[ -9 -15  -2 -17  33  -3 -11 -13 -12 -15 -25  -3  36  -1  41  23   8]  1
[-15 -11  36   1 -11  17 -15 -13  -2  24 -29  17 -22  -9 -29  25  -5]  3
[ 59 -16  -4   9  17 -12  21 -33 -13  -5  25  25 -42 -13  -9 -19  18]  6
[-29   0  28 -18  -1  11 -23   0  23   5  -9  34 -14 -20  10 -28 -11]  11
[-22 -19  21 -16   4  36 -34 -27  -5  -3 -15  14 -11 -50 -28 -13  -7]  6
[ 15 -22 -30  11 -19 -25  11 -41   2  29 -15  -3 -23 -55 -34 -56 -30]  12
[  7 -17  -9   1  -7  12   2 -40  -4  25 -28   6  16 -18 -71  -9 -16]  1
[ -5 -30  -5  13   2 -13  -4  -5  10  -6  28  19 -60  -4 -16  10 -23]  0
[-19 -15 -45 -11  16   3 -13 -14   2   0 -31   1  43  12  28 -18 -13]  1
[ -4 -20   8   1  -7   1 -41 -33  -9   1   4  16 -18 -40 -52 -34 -10]  10
[-44 -13  36   2 -15   2 -62 -12  20  -1 -16  15  20 -14 -46  -4 -11]  10
[  3 -16  34   6  12  15  18   9  26  28  18  13 -17  -3  -7   3  12]  10
[ 14 -16 -17  -4  19  -1 -12 -24   1  -6  18  -8  49 -17  24  22  -6]  0
[-36 -20  22  -1 -11  14 -15  -4   5  -5  11  20 -45  -5 -27  -3   5]  9
[-43 -12  54  -4 -29 -19 -15 -41  46  35  13   6  47 -52 -37  26 -12]  0
[-17 -37  50  -5  21  34 -54  -6  19  29 -10  12  17  -7 -47   6 -21]  12
[-15  -2  17  -2  11   6 -21  -2  -7  21  -7  -3  -1 -18  23 -36  17]  11
[ 26 -38  12   8  12  21 -19 -12  25   5  34  17 -26   7 -17  -9   3]  0
[-12 -23  34   3  15  27 -31  -7  -2  33 -28   4 -42  11 -38   6 -31]  12
[  3 -11   8   1   2  11  42  -6  -7  18  19  14   8  15 -27   6  30]  8
[ 35 -22 -35   6  17  10   7 -20  14   2  -1   4  16  12 -16 -15  -6]  4
[ 11 -30 -10  13  17  10 -46 -29 -26  -4   1  14 -55 -26 -22 -19  -7]  10
[ 15 -18   5  -5   1  20  22 -29   1   7  -2  -9   1 -10   6  30 -28]  7
[-39  -3   7  -2  -1   4 -19  -1  33  10 -24 -11  15 -20  20 -28   0]  12
[  1  -3 -10  -6 -20  15  -5 -44  -7   3  -6  -4  33 -35 -18  33  -9]  0
[ 23 -26  16  -7  24 -11 -36 -31  26   0  39  40   0 -39   1 -47  14]  3
[-13  -8  11 -12  26   7  13  -6  -5  30  44  -7  22 -31  -4 -19  10]  12
[ 21 -10  35   3 -10 -16   3 -28  39   5  -3  26  49 -10 -33 -17   9]  5
[ 71   4 -13  29 -41 -23   5 -37  17  46   8   6 -92 -46 -72 -48 -85]  7
[  2 -16  39  -9   0  21  -5  -9   8  22 -11   5 -34 -11 -16  31 -33]  9
[ -8 -13  52 -27  21  -2 -41 -25   9   9 -15  20   5 -39  -3  18 -21]  0
[ 16   1   0   5 -11 -14  -7 -24  32  -5  18  22 -31 -41   6 -29  19]  1
[-38 -13  29 -15 -15  17 -15 -25  13  -2 -17  12  23 -35 -16  31 -13]  2
[-13 -18  58   3   4   1 -24  -7  46  44 -30  12  44  22 -41  -4  -6]  7
[-13  -3   8 -16  20 -23  -1 -16  25  39  36   3  21 -52  -8 -29 -13]  10
[-53 -15  18 -20   5  11   4  -4  11   2   1  20 -26 -42   2 -18  -7]  12
[  4 -18   0  10 -18 -10  23 -26  22 -14  24  15  20 -14 -24 -15   6]  6
[  3  -7  11 -16  19 -24 -17 -29 -10  -3   5   9  37 -35   9  34 -11]  5
[-10 -34  23 -22  28  16 -44 -18  27 -24  34  -1  50 -22   5 -21  42]  2
[ 15 -16  45   3  18 -23 -26 -21  36  31 -28  16  10 -18 -33 -12 -21]  7
[ 14 -32  46  -7  23 -29  -1 -30  53   0  27  14   6  -9 -10   8 -26]  10
[ -7 -14  29 -10 -16   2 -11 -37  23  13 -38  21 -59 -60   6  -3 -44]  12
[  7  11  19  11  -9 -20   5 -13  11  26 -10  21 -18 -19  -2  25  18]  6
[ 12  -9   5 -19  -2  13  21 -32 -10   1 -12   1 -31 -51  -3 -28 -20]  12
[ 21 -46   2   6  36  -2 -25 -10  18   0  41   3 -28  10   3  10  -7]  0
[ -3  -4 -18  -5   1  -2 -21 -37  -4   5  18  19  14 -51   4 -40  26]  9
[-50 -17  25  -2 -12 -23   2 -11  23  20  28  14  21 -35 -13  51   4]  0
[-11  -8  13  10 -21   1  26 -13  37   1   4  17 -44  -7 -10 -16  29]  8
[ -3   1  -2   8 -22   1  31  -1  22  21  23  21 -10  -5 -22   2  17]  9

[ 10  67   0  -8   4  -3   3  -1 -52   7   9 -25  -6  24 -25  14   9  35
 -12  -5  19 -22  37 -34 -31  -4  28  16  13  13 -22   3 -25   4  -8  18
  31   7 -11   2  -3  19  -3  18   1 -19 -35 -11  25  -1 -24  -5   2  39
   1 -12  26   0  52  11 -11  15 -15   7  -7   5  -4 -15  -1   8  -8 -19
   7   6  -6  -4  -5   2 -23 -18  -3   9  -5 -12   5   2  -1 -13   9   5
 -10]  12
[  7 -17 -13  -2   3  15  22  28   5   1 -21  34   4 -18   0   2 -15  -4
  -3 -54  11  15 -31  -9   4  -1 -28 -29  -9 -17  10 -14 -13 -18 -25  39
 -52   9   0  -8 -12  -4  13 -10 -10 -16   3  63 -47   8  10 -10 -16 -19
  15  18 -15 -27 -33  -4   8  -4 -24 -19   9 -14  21   2  28  -5  35   1
   3  20  -1   4   0   8 -19 -17  90  16 -20   1 -17  -3 -24  30 -16  31
 -13]  1
[ 15  11 -10 -19  14   3  11  15 -39   5 -26  -6  -4   8 -26  25   9  18
  -4 -56   8  22  -9 -17 -17 -17  -8 -14   8 -12   2 -24 -33 -12 -42  45
 -27  25 -14  56 -12  10  13 -12 -20 -24   7  29 -20   1  -5 -13 -21  16
  22   7 -16 -23  -3   5   0  22 -28  -7  -1   0  -7 -20  -6  -2  19  -7
  20  26  13  28   6   4 -18  -8  90  16   4  -3 -16  -5 -15   4  -2  37
   0]  3
[ -9  32   8   0  -8  -8 -10 -15 -29   1  36 -27  -6  22  -4  -8  26  11
  -3  56 -19 -20  39 -24 -22   2  28  20  24  13   1   8   0  13  15 -34
  35  -4   6   3  36  11 -14  27   1   6 -32 -12  42   1  -5  -8  21  16
  -5 -12  25  25  11  15 -19   4  16  21   4  -1 -11  -9  -9  10 -11 -20
   0  -9  -2  -2 -24  -9   9 -31 -63 -14  -6 -17  23  -2  14 -11  22  -8
  -4]  12
[-19 -32  21  -5  -2  16  15 -13 -29  30 -15   0  11  43   2  10  37 -19
  11  47 -39  19  15   5  14 -27   2   9  29 -17  17   6  61  21   9  -8
 -11  18  -2 117  19  -6  -8 -36 -16 -12  32 -40 -15 -17  36  -6   1   1
  -4 -17   3  -1  -4   0   9  23  23   0  17  17 -35  -1 -43  20 -29 -20
  22 -18   9  23 -12 -36  15   4   8  30  32  -1  18  23  22 -19  -3  -2
  27]  0
[ 27  49 -25  -2   9 -14   3   5 -31  -3   4  -7  -6 -12 -14   8 -10  36
 -10 -37  26  -2  12 -28 -23   5  13  -1  -2  17 -12  -6 -67 -10  -4  31
   9   6 -11 -22 -17   7  11  30   0 -14 -33  13  23   4 -27  -8  -3  31
   7   2   6 -10  27  10  -6   6 -24   4  -7  -2  20 -17  18  -5  23 -11
  -9  14  -3   3  -5  13 -33 -14  22   8  -2  -4  -8  -1 -20  -3   2  14
 -22]  11
[  2  14  -1  -1  10  10   9   5 -47  17 -23   8   4  30 -14  22  15  20
  -4 -12  -2  14  17 -22  -9 -20  10   8   9   0  -2   0  20  10  -2  50
  -3  27 -18  67 -12   0   9  -6  -7 -34 -16 -16  -7  -9   2  -7  -8  34
   2 -16  14 -34  33  -5  18  24  -4   5  -2   7   1 -13  -4  16 -10 -20
  14   0   2  10 -29 -10 -30  -8  40  44  18  -1   5  17   4 -15  -8  17
  10]  3
[ 20  65 -11 -30  15   1   3   8 -49   9 -32 -33  -3  29 -37  26   8  26
  -7 -44  20  -2  -1 -32 -32 -18   9  15   2  -4 -12 -13  -3  -9 -56  37
  12  33 -20  29 -21  16   3  -9  -6 -26  -4  -3  -4   0 -22  -7 -19  32
  18   5   3 -19  44   4  -6  17 -26  -4  -9   2 -17 -15 -11   6   7  -2
  29  19  10  -6  14  -5 -18   7  67   3  15   6 -20 -10 -12  -9   7  33
   7]  6
[ 24  76  -8 -19  -1   5  -4  13 -20   5  11 -34 -14 -18 -30   4 -21  30
 -13 -30  37 -29  -1 -45 -48   0   7  12  -2  12 -15  -8 -43 -16 -62   6
  16  10  -6 -44   1  24  -7  16   3  -3 -34  35   0  14 -32  -3  -4   9
   9  27  10  14  37  22 -23  -7 -27 -11  -8 -19  -7  -6   4  -8  14   1
   6  31   5 -16  18  12 -26  -3  26 -37 -18  12 -16 -39 -26  19  20  21
 -16]  12
[-35 -52  28   8 -14  22   7   0  27   8   2  18  13  19  29 -15  17 -39
   7  49 -41   3  -6  18  21  -6 -14  -3   6 -19  24  12  84  15  19 -27
 -28  -3  16  31  35 -10 -11 -25  -3  11  20  10 -33  -1  42  -2  12 -35
  -8  -2   5   6 -39  -8   5  -4  29  -3  19  -2 -12  20   0  14 -13  -2
   8 -17  -3  -4 -22 -20  29 -13 -19   5  -8  -2  21   3  19  11  -5  -7
  14]  1
[ -3  14  14 -13  -1   7   4 -13 -42  18   4 -26   2  27 -17   7  29   5
   5  30 -29   8  21 -10  -9 -20   8   6  31  -9  15  -5   9  12 -10 -23
  -3   9  -2  82  31   7  -8 -12 -22   0  20  -4   4  -7  14 -12   3   9
   6 -10   4  18  -4  19 -12  25  18   7  15  10 -45 -11 -37  14  -7 -21
  19  -1  16  32   0 -20  17  -1   6   5  10 -14  22   5  12  -8  17   5
   9]  5
[ -7  38   9   2  -5  -4   3  -4 -31  -3  25 -10  -4  17  -3  -2  23  13
  -6  33 -10 -15  32 -21 -16   3  18   3  20   5   0   4 -11   7  14  -9
  13  -9   4  -1  24  12  -7  24  -4   0 -22   6  23   1  -5  -9  12  12
   2 -12  20  12   2  11 -17   9   2  12   7   0  -3 -11   4   7  -2 -20
   2  -3  -5   6 -16   2   7 -39 -25   3 -22 -26  19   4   9  -5  11  -1
 -10]  10
